Below are the code and all the weights of a small trained network. Each question names an input and a target symbol and asks about switching units off, where a switched-off unit gives its printed mean instead of its output.

import numpy as np


def w(rows, s, z=0):
    codes = np.array(rows[::2]) - 128.0
    scale = np.full(codes.shape[1], s)
    scale[-1] = z or s
    return codes * scale


def norm(h):
    return h / np.sqrt((h * h).mean(-1, keepdims=True) + 1e-5)


def f(y):
    return np.maximum(y, 0)


def softmax(a):
    e = np.exp(a - a.max(-1, keepdims=True))
    return e / e.sum(-1, keepdims=True)


def log_softmax(a):
    a = a - a.max(-1, keepdims=True)
    return a - np.log(np.exp(a).sum(-1, keepdims=True))


def net(x, mask):
    ids = ['ΔΘΠΣΨζημξφ'.index(c) for c in x.split()]
    T = len(ids)
    res = E[ids] + P[:T]
    r = norm(res)
    for j in range(3):
        rows = slice(2 * j, 2 * j + 2)
        q, k, v = (r @ M[0][rows].T for M in (Q, K, V))
        z = softmax(np.where(np.tri(T) > 0, q @ k.T / 2**0.5, -1e9)) @ v
        o = O[0][rows]
        res = res + np.where(mask[j], z, o[:, -1]) @ o[:, :-1]
    y = f(norm(res) @ A[0][:, :-1].T + A[0][:, -1])
    res = res + np.where(mask[3:11], y, B[0][:, -1]) @ B[0][:, :-1]
    return log_softmax(norm(res)[-1] @ U[:, :-1].T + U[:, -1])


Q, K, V, O, A, B = {}, {}, {}, {}, {}, {}
E = w([
[83,131,152,134],'Δ',
[124,157,139,146],'Θ',
[74,75,143,140],'Π',
[87,126,148,115],'Σ',
[84,94,163,64],'Ψ',
[145,162,142,85],'ζ',
[138,113,201,254],'η',
[100,96,111,128],'μ',
[226,59,240,134],'ξ',
[65,131,43,204],'φ',
],0.021)
P = w([
[244,145,121,94],'0',
[40,94,201,97],'1',
[93,165,141,27],'2',
[52,99,176,55],'3',
[82,151,179,44],'4',
[56,121,176,51],'5',
[72,160,179,49],'6',
[65,142,175,39],'7',
],0.011)
Q[0] = w([
[155,133,96,102],'H1',
[129,127,128,202],'H1',
[161,91,68,119],'H2',
[73,176,180,58],'H2',
[212,102,94,252],'H3',
[56,178,132,123],'H3',
],0.014)
K[0] = w([
[143,145,91,110],'H1',
[82,129,138,100],'H1',
[108,143,122,104],'H2',
[253,133,107,119],'H2',
[34,152,189,124],'H3',
[115,158,106,104],'H3',
],0.017)
V[0] = w([
[79,14,146,139],'H1',
[135,128,128,158],'H1',
[83,169,161,14],'H2',
[55,80,248,146],'H2',
[136,39,154,76],'H3',
[153,201,251,156],'H3',
],0.013)
O[0] = w([
[210,157,70,134,210],'H1',
[83,122,159,186,122],'H1',
[89,197,123,51,124],'H2',
[160,251,110,170,194],'H2',
[232,105,96,79,202],'H3',
[155,166,213,153,255],'H3',
],0.012,0.0057)
A[0] = w([
[137,135,109,138,47],'N1',
[165,143,10,212,196],'N2',
[143,114,151,163,76],'N3',
[132,128,138,99,2],'N4',
[171,75,150,106,129],'N5',
[76,229,139,200,174],'N6',
[125,135,48,77,88],'N7',
[209,94,189,205,154],'N8',
],0.012,0.0076)
B[0] = w([
[167,106,132,143,128],'N1',
[5,115,157,181,215],'N2',
[143,165,114,142,141],'N3',
[67,212,134,149,128],'N4',
[239,89,126,122,168],'N5',
[73,115,57,149,251],'N6',
[192,126,87,163,158],'N7',
[189,143,163,157,253],'N8',
],0.012,0.0077)
U = w([
[90,174,158,109,53],'Δ',
[75,86,207,154,4],'Θ',
[176,136,54,146,120],'Π',
[120,162,141,75,61],'Σ',
[156,165,72,93,90],'Ψ',
[98,106,164,98,81],'ζ',
[129,130,159,255,71],'η',
[157,59,72,113,133],'μ',
[223,109,177,133,76],'ξ',
[53,77,66,178,240],'φ',
],0.012,0.0035)

Each question gives the input, a string of symbols that net reads in full, and the target symbol t.
The units are the heads (2 rows each of Q, K, V and O) and the neurons (one row each of A and B). Each row of codes is followed by its name. A weight is (code - 128) times the scale printed after its matrix; where a second scale follows, it is the last column's (O, A, B and U).
mask holds one flag per unit, heads first, then neurons. A switched-off unit (its flag False) gives its mean, the last column of its rows in O or B, instead of its output. The means were averaged over made-up inputs and are rounded, as every weight is.
A unit's drop is (log p(t) with every unit on - log p(t) with that unit switched off) / (log p(t) with every unit on - log p(t) with every unit switched off).
The circuit of an input: a set's keep is (log p(t) with only the set's units on - log p(t) with every unit switched off) / (log p(t) with every unit on - log p(t) with every unit switched off). Starting from all 11 units, units are removed one at a time, each time the one whose removal leaves the highest keep (on an exact tie, the one counted first), for as long as the keep stays at least 0.8.
circuit, biggest first: the units of the circuit, biggest drop first
unit that matters most: the unit with the biggest drop
heads that matter: for each layer, one digit per head in row order, 1 if its drop is at least 0.15 and else 0, layers parted by /
drop when u is switched off: that unit's drop, to one decimal
input φ η η Ψ η Π ζ, target φ: unit that matters most : H3
input Θ Σ φ Θ, target Θ: heads that matter : 011
input Θ φ Π Π φ ξ φ Σ, target Θ: circuit, biggest first : [H2 H3]
input μ Δ ζ ξ ξ φ φ Θ, target μ: heads that matter : 011
input Θ Δ ζ ξ μ Σ μ, target Θ: heads that matter : 011
input Σ Σ η μ, target Σ: heads that matter : 010
input ξ φ μ φ ξ η φ Δ, target ξ: heads that matter : 001
input Σ ζ μ Θ, target Σ: heads that matter : 010
input Π Π Σ Δ μ Ψ ζ Π, target Π: heads that matter : 001
input μ Σ Π, target μ: heads that matter : 000
input ξ φ ξ ξ Ψ, target ξ: heads that matter : 001
input η φ Ψ η η ξ Σ, target η: heads that matter : 010
input Ψ Θ Δ, target Ψ: heads that matter : 011
input Π ξ Δ ξ Σ, target Π: circuit, biggest first : [H3]
input Π Ψ Ψ μ φ η Θ, target Π: drop when H3 is switched off : 0.8
input ξ Π Θ ζ Π φ Θ, target ξ: drop when H2 is switched off : 0.1
input Σ Σ Π Σ, target Σ: drop when N1 is switched off : 0.0
